What each symbol does to the elements:
j112: zi>j647, tu>j195, su>j409, ra>j899, vi>j603
j942: zi>j265, tu>j704, su>j262, ra>j520, vi>j111
j702: zi>j733, tu>j276, su>j408, ra>j323, vi>j720
j647: zi>j302, tu>j409, su>j112, ra>j603, vi>j933
j672: zi>j847, tu>j733, su>j301, ra>j744, vi>j276
j666: zi>j244, tu>j721, su>j402, ra>j472, vi>j645
j409: zi>j112, tu>j931, su>j195, ra>j563, vi>j899
j645: zi>j423, tu>j677, su>j472, ra>j815, vi>j786
j423: zi>j950, tu>j472, su>j645, ra>j786, vi>j585
j364: zi>j367, tu>j509, su>j745, ra>j409, vi>j112
j740: zi>j345, tu>j670, su>j471, ra>j721, vi>j402
j171: zi>j334, tu>j942, su>j265, ra>j465, vi>j71
j950: zi>j721, tu>j645, su>j423, ra>j585, vi>j46
j674: zi>j563, tu>j169, su>j54, ra>j301, vi>j672
j472: zi>j645, tu>j46, su>j677, ra>j387, vi>j815
j111: zi>j465, tu>j345, su>j520, ra>j244, vi>j670
j899: zi>j603, tu>j674, su>j563, ra>j847, vi>j439
j520: zi>j111, tu>j740, su>j345, ra>j666, vi>j244
j71: zi>j704, tu>j111, su>j465, ra>j471, vi>j740
j265: zi>j171, tu>j262, su>j942, ra>j111, vi>j465
j302: zi>j509, tu>j112, su>j647, ra>j933, vi>j931
j745: zi>j364, tu>j302, su>j509, ra>j195, vi>j409
j471: zi>j740, tu>j244, su>j670, ra>j950, vi>j721
j563: zi>j899, tu>j54, su>j674, ra>j672, vi>j847
j46: zi>j677, tu>j786, su>j585, ra>j364, vi>j367
j334: zi>j323, tu>j265, su>j171, ra>j71, vi>j704
j931: zi>j195, tu>j603, su>j933, ra>j54, vi>j674
j367: zi>j387, tu>j745, su>j364, ra>j112, vi>j647
j402: zi>j666, tu>j950, su>j721, ra>j677, vi>j472
j301: zi>j672, tu>j702, su>j733, ra>j624, vi>j744
j720: zi>j624, tu>j334, su>j323, ra>j262, vi>j942
j387: zi>j815, tu>j364, su>j367, ra>j647, vi>j302
j465: zi>j71, tu>j520, su>j111, ra>j670, vi>j471
j677: zi>j472, tu>j585, su>j46, ra>j367, vi>j387
j815: zi>j786, tu>j367, su>j387, ra>j302, vi>j509
j244: zi>j670, tu>j402, su>j666, ra>j645, vi>j423
j169: zi>j54, tu>j847, su>j439, ra>j702, vi>j733
j847: zi>j439, tu>j301, su>j672, ra>j276, vi>j408
j509: zi>j745, tu>j647, su>j302, ra>j931, vi>j195
j786: zi>j585, tu>j387, su>j815, ra>j509, vi>j745
j704: zi>j262, tu>j465, su>j71, ra>j740, vi>j345
j276: zi>j408, tu>j624, su>j744, ra>j171, vi>j334
j585: zi>j46, tu>j815, su>j786, ra>j745, vi>j364
j323: zi>j720, tu>j171, su>j334, ra>j704, vi>j262
j408: zi>j702, tu>j744, su>j276, ra>j334, vi>j323
j345: zi>j520, tu>j471, su>j740, ra>j402, vi>j666
j721: zi>j402, tu>j423, su>j950, ra>j46, vi>j677
j603: zi>j933, tu>j563, su>j899, ra>j439, vi>j169
j933: zi>j931, tu>j899, su>j603, ra>j169, vi>j54
j733: zi>j301, tu>j408, su>j702, ra>j720, vi>j624
j54: zi>j674, tu>j439, su>j169, ra>j733, vi>j301
j670: zi>j471, tu>j666, su>j244, ra>j423, vi>j950
j262: zi>j942, tu>j71, su>j704, ra>j345, vi>j520
j624: zi>j744, tu>j323, su>j720, ra>j942, vi>j265
j195: zi>j409, tu>j933, su>j931, ra>j674, vi>j563
j439: zi>j169, tu>j672, su>j847, ra>j408, vi>j702
j744: zi>j276, tu>j720, su>j624, ra>j265, vi>j171

The rows follow the links: the fewer symbols apart two elements are, the more alike their rows tend to be.

Each row is also shifted at random along 4 hidden directions that mean nothing.

Some elements, each with a row of numbers:
j744: [-108   -1   18   18  -38   25    1  -23   -5   11   34    8  -38   -8    9   30   20   13   26   35  -17    6   15  -49  -23  -37  -16   22   -1   26    7]
j423: [  0  27 -11 -59  23 -26  22  27  -1 -28  14   8  54  12  12  43  17  14 -14  27  34  27  14 -42  38 -10 -14  47 -19 -29  52]
j931: [ -8 -20  -9   9  -2  12 -18  -2   2   5 -26 -28   6 -21  -6 -16  12 -40  24 -38   6  12  -4  21 -15  10 -16 -26   0 -12   3]
j111: [-27  30  12 -68  -9  20  21   5 -17   2  10  26  -3  -5 -18 -21 -10  50   0  -2   7  -2  34  12  23 -29  13  32  13  19  10]
j847: [-129    6   19    3   -2    0  -18    3  -24    9   14   -6   13   15   15   19   -1   -2    5   20  -20   -7   -7   10  -15   -1   14   25   10   17   -7]
j677: [-26  10  -1 -72  20  17   7  15  -8 -15 -12  22  23 -22  -4 -25 -12  12  19 -44  46 -18  29  38  38   0  23   1  14 -19  15]
j439: [ 75  -2  26 -25  17 -56 -16   1 -52  28   7 -43  29  42 -54  -3   5 -30 -50  15 -45  19 -31  19 -28  12 -30  15  -4   1  14]
j471: [ 50  19  12 -50  11 -26  25   4 -19  11  41  19  -4  -1  -6  31  16  34  -9  37   1   9  25 -47  20 -30  -7  31   8  -9  47]
j301: [ 38  18  -7 -27   0   3 -18  24 -21  32 -30 -32  14  19 -29 -54 -23 -11 -18 -36 -29  22 -23  61 -23  25 -18  11  14  34 -14]
j472: [-19  -1  -5  -7   6  23  14  -8  14 -41 -14  22  18 -13   7   8   1   9   0  -9  44  -2  20   2  31 -10  12  -5 -16 -14   7]
j672: [-61   7  27  -3  -4 -15 -12 -11 -38  10  21 -32  28  24 -15  35  19  -5 -30  41 -29  28 -13 -15 -17 -21 -23  36  -9   9  18]
j46: [  4 -17   5   3   7  11  10 -35   4 -32   1   7  14 -25 -13  30  17   3  -3   4  32   5  25 -12  27 -30   3 -18 -14 -34  11]
j408: [ 31  17 -43   9 -21  20 -10  46  33  42 -39 -33 -13 -13  -2 -50 -15  -2   9 -38 -34  52 -25   4 -22  16 -40   2   6  31 -13]
j265: [-45 -11  34  38 -40  26   8 -45  -9 -27   9  51 -48  33  -5 -24 -27  19 -11  26  -1 -65  -4  24 -15   1  35  -9 -15  42 -61]
j409: [-48  -5 -29   5  15   5 -17  27  19   0 -28 -28  37 -17  23   8  11 -30  24 -30   9  35  -9   7   2  17 -18   2  -2 -17  25]
j334: [ 41  10   9 -17 -15 -27   4   7  -8  26  18  10 -21  31 -15 -15  -8  10 -13  24 -23  -8 -16 -20 -19   7 -17  15  -8  26  -7]
j647: [-71  -8  11  32  20  -7  -8 -18 -16 -32  11 -21  47  -2  27  76  34 -30   1  33  15  20   0 -22  -2 -12  -7  21 -15 -28  32]
j702: [-70  32  -2 -55  -7  11  -7  39 -17  35   0 -19  12   0   1 -22  -1  10  14 -16 -18  28   3   7 -10  -6 -23  48  18  31  21]
j899: [ -7 -15 -17   6  10 -41 -19  20  16  34   7 -50  10 -10   0  31  26 -37  10   7 -18  40 -16 -62 -18  -5 -42 -13  -5 -37  30]
j276: [ -5   6  10 -25 -18  17  -4   2 -18  28   2  -8 -26  -3 -23 -30   0  -1  14 -13 -21  10   1  13 -23 -13 -26  14  13  35   0]
j71: [ 55  13  22 -34 -18  27  17 -21 -20 -16 -17  23 -11  20 -46 -52 -31  29 -37  -8   0 -17   5  54   9  -8   8   7  -8  38 -33]

Complete each set of four: the symbols that take the first to the second take the third to the fourth, perhaps in another order.
Answers are names.
A [-39  17  25 -34 -18  44  23 -26 -15 -11  21  44 -27 -12 -13 -15  -8  49   4  -1  14 -25  38  17  18 -38  26  12  14  22  -8]
B [-25 -17  62   5 -18  32  28 -78 -38 -31  46  66 -48  -1  -6  24   2  33   7  38  20 -70  47  14   9 -45  44  -1   8  15 -10]
C [ -9  10   2   6 -27  42  19 -16  14 -19  -7  19 -19  -2 -10 -18 -13  45 -16   5   4  -2  12   6  13 -21   8   6  -9  28 -32]
D j345

A [ 31   3   4  39 -31  15  18 -18  20 -26  -6  15 -14  28 -15  -9 -15  23 -40  29 -12   3 -18 -11  -6  -3   3  -1 -32  29 -42]
B [ 21  20   4 -39  15 -13  17  18  -9 -14  12  39  15  16  21   1  -9  16   3  12  26 -28  15   7  25   8  22  25   5  -1  17]
C [ -7  33 -21 -33   9 -18  18  42  21  12  28  21  -1  -9  38  27   2  38  21  15   7   4  18 -59  25  -5   9  33  16  -3  34]
D j786

A [103 -14  -4  34 -28 -25   4 -15  13  28  13 -24 -34  18 -26  13  21  -9 -27  40 -43  41 -25 -68 -37 -12 -53   0 -26  14   0]
B [ 37  26 -26   3 -19  27  17  14  36  -5 -17   0  -7  -5 -10 -27 -17  40 -22  -7  -6  27   0  -9  15  -3  -6   4  -9  21 -24]
C [  2 -12 -26  40   4 -30 -24  31  24  32 -17 -38  -8   3  14 -17  -7 -27   5 -14 -33  10 -38 -12 -22  35 -11 -31   9  -7 -21]
D j276

A [ 25  23  -7 -22   7 -40 -16  33 -19  31  -5 -55  42  21 -22   9  11 -11 -40  12 -43  56 -29 -11 -19   4 -47  33  -9   7  24]
B [-10   0  20 -19 -23   0   1 -12 -16  21  17  24 -47  21 -12 -34 -10   8   9  11 -18 -34  -3   3 -26   1   3   7   6  38 -19]
C [ -7  -9  17  44 -28  36  26 -54   9 -29  24  30 -40 -16  -4  35   7  40  -6  36   3  -6  30 -30   7 -46  15  -7 -11   9 -21]
D j423

A [-111    5   -3   45  -27   34   -7   -5   17    2    1  -14  -11  -10   21   27   11    6   14   17  -25   35   -3  -28  -20  -21  -17   22   -7   27   -5]
B [-31  -2  -8  29 -30  14  -3   4  25  20   5  12 -53  -1  16 -18  -9   8  24   6 -19  -8  -7 -28 -27   3  -4  -4   0  33 -23]
C [ 22  12   2 -58  47 -36 -12  35 -38  10  -6 -22  59  11   1   5   5 -29  -2 -17   8  11  -5  39   9  24  -6  29  15 -24  45]
D j931

A [-28 -13  54   8 -17  27 -10 -52 -58  -5  -2  -1  -4  26 -38 -18  -5 -13 -23  11 -22 -17   0  67 -29 -13   3   6  -2  37 -28]
B [-45  24 -13 -44 -19  -1  -4  38   3  47  15 -10 -20 -10   9 -12   7  10  29  -4 -26  21   5 -33 -16 -13 -32  35  17  24  21]
C [ -7 -33  36  20   5  -1  -8 -66 -43 -30  12 -23  27  -2 -31  59  44 -45 -13  31   6  21  12  -9 -19 -37 -33   1 -30 -22  31]
D j563

A [-77  12 -54  24  21   0 -16  63  41   0 -28 -36  47 -21  60  26  12 -21  31 -28  13  51 -15 -27  14  28 -15  15   5 -22  32]
B [-69 -17 -40  50  -7  32 -20  19  50   3 -47 -21  -6 -37  30 -22  -2 -31  49 -54  16  12  -8   7  -8  27  -3 -38   7  -8 -19]
C [ 53  16 -19 -19  16 -15  19  28  16 -29  -4  11  36  12  18  17   1   5 -16  10  24  18  -4 -19  26  15  -1  18 -19 -19  22]
D j472

A [ -2 -22  18  34  22   0 -11 -29 -26 -28  -7  -9  32   3   5  28   7 -34  -6   3  13 -11  -5  40  -2  10  13 -12  -2 -11   3]
B [-84   8  11  -2 -25  32  -8 -11 -15   9   6  -9  -9  -4  -2  -1   6   5  11   5 -19  14   5   8 -21 -21 -13  24   2  33   0]
C [-51  -6  34  15 -22  22  -7 -40 -43   1  13 -12  -1  13 -29  11   7  -7 -17  22 -25   9   3  27 -27 -26 -13  21  -9  30  -6]
D j345

A [ 33  30 -40 -39  -8 -30  -1  73  33  57  -2  -8 -24  12  13 -47 -16  13  16 -14 -29  19 -24 -40 -10  28 -27  20  13  23   7]
B [ 48  18 -17   6  10 -32  21  21  25 -14  21  14  11   8  30  49  13  17  -8  41   6  19   3 -64  20   0  -2  22 -11 -13  31]
C [-32   8 -27  58  -7   9  15  12  62 -19  15  34 -24 -14  66  43   3  30  21  28  11  -8   6 -68  20   3  26  -2  -3  -7  -3]
D j745

A [-93  26   2  -9 -20 -29  10  21  10  11  43  13  -1  29  34  50  17  27  -5  67 -19  12  -5 -93  -6 -19 -15  47 -15  13  22]
B [ 78   8  10 -17   6 -14  21 -10  -3  -6  24  30 -21   4  -3  12   1  25  -8  23   2 -12  14 -18  12  -9   9  10   3   2  10]
C [ 62  -8 -32  19  38 -23 -13  31  28  11 -23 -18   4 -22  22 -11  -8 -15  11 -36   6  -5 -12   9  14  36  19 -41  20 -33  -1]
D j899

A [ 22 -36   9  21  -1  -4 -16 -30 -13  13  -9 -29 -13 -11 -31 -10  14 -46  10 -20  -8  -2  -7  14 -25  -3 -17 -37  -8 -13  -8]
B [  5   4 -22  -6  12 -33 -32  48   3  44 -15 -37  10  15   0 -37 -15 -20   1 -24 -30   6 -37  13 -18  37 -10  -6  16   5  -7]
C [ 46  34 -12 -88  26  -7  12  53  -7  -2 -21  39  24  18  13 -55 -33  15  13 -39  31 -35   7  55  33  41  34  21  23   6   9]
D j677

A [-69  30 -14  -5 -19 -20  11  39  27   7  20  11  -2  28  30  20  -1  33  -5  41 -17  14 -13 -69   2   0  -9  38  -9  18   3]
B [ 86  27  16 -58  -6 -24  19   7 -28   4   2   3  15  46 -49 -26 -13  23 -55  16 -17  11 -13  16   3  -1 -20  33 -17  23   0]
C [ 30  19 -24 -37  16   8  12  30  14 -23 -23  11  36  -1  12  -9  -6  11  -1 -22  36   7   7  12  36  14   1  10  -7 -15  12]
D j677

A [ 14 -12   4  43  -4   0  21 -44  13 -59  15  -4  34 -10  -2  85  39   0 -35  55  28  39  14 -71  19 -45 -20   0 -50 -42  29]
B [ 73 -40 -26  89  11   7  -9 -23  43 -13 -27  -6 -23 -35  13  -4  -5 -22   8 -24   9 -18 -10  10   3  23  26 -79   3 -30 -41]
C [ 22 -52  13  57 -12  23 -15 -57  -4  -8 -23 -19 -26 -18 -28  -8   7 -53  10 -23   3 -11  -5  33 -30  -1 -13 -57 -14  -9 -23]
D j169

A [103  10  10 -43  -5 -11  -6   1 -41  38 -12 -43   9  17 -65 -33   0 -13 -39  -9 -43  43 -14  34 -31  -6 -53  25  -3  25  12]
B [  2   3   3  30 -27 -23  12  -5  15   3  24   9 -17  32   6  28   8  12 -21  56 -27  10 -16 -67 -15  -8 -15  15 -26  16 -12]
C [  9 -18  18 -18  23 -12   6 -34 -20 -13  28   3  17 -23 -15  41  24  -1  -2  14  25  -7  28 -18  22 -33   5 -15   0 -43  29]
D j647

A [ 61  11  42 -44  -4 -26  -3 -28 -79  17  24 -43  34  33 -69  26  28 -17 -60  43 -44  51  -6  -2 -28 -38 -58  46 -22  14  42]
B [ 23  28 -16 -44  -7  27  18  25  14  15  -5  18 -20 -19  -5 -42 -22  47   7 -28   5   1  15  18  21  -7   9   8  18  17  -6]
C [-77   4  60 -52 -19  -7   5 -37 -58  23  61  20 -26  15 -21  27  26  10  10  49 -16 -15  27 -29 -20 -48 -16  44   3  27  33]
D j244

A [-42 -32  36  52   9  25 -10 -51 -28 -44 -11   9  20   2   8  22   7 -36   8  -3  24 -28   8  57  -9   3  24 -16  -7  -1 -17]
B [-14 -27 -39  43  -5  12 -27  18  44  28 -39 -27 -22 -28  13 -39  -7 -35  43 -58  -5   5 -19  12 -19  30  -7 -55   9  -7 -25]
C [-34   4 -37  24  39 -22 -18  53  39   8  -6 -15  24 -21  58  27   4  -8  29 -18  10   7  -8 -25  21  29  21 -12  26 -38  18]
D j409

A [-72  11 -30  49 -28  22  -9  17  36  15  -5 -37  -2 -12  23  24  12   5   7  13 -29  65 -13 -56 -23 -12 -37  20  -8  21   3]
B [  3  -7  23  23 -28  18   8 -26  -5  -8  -1  36 -39  38 -13 -35 -32  14 -15  11  -9 -49 -12  30 -18  13  22  -9 -10  41 -53]
C [ 24   7  27  -6 -23  -4  16 -19 -17 -14   7  22 -13  42 -27 -16 -11  19 -39  32 -12 -17  -8   6 -11  -5  -1  18 -21  31 -25]
D j471

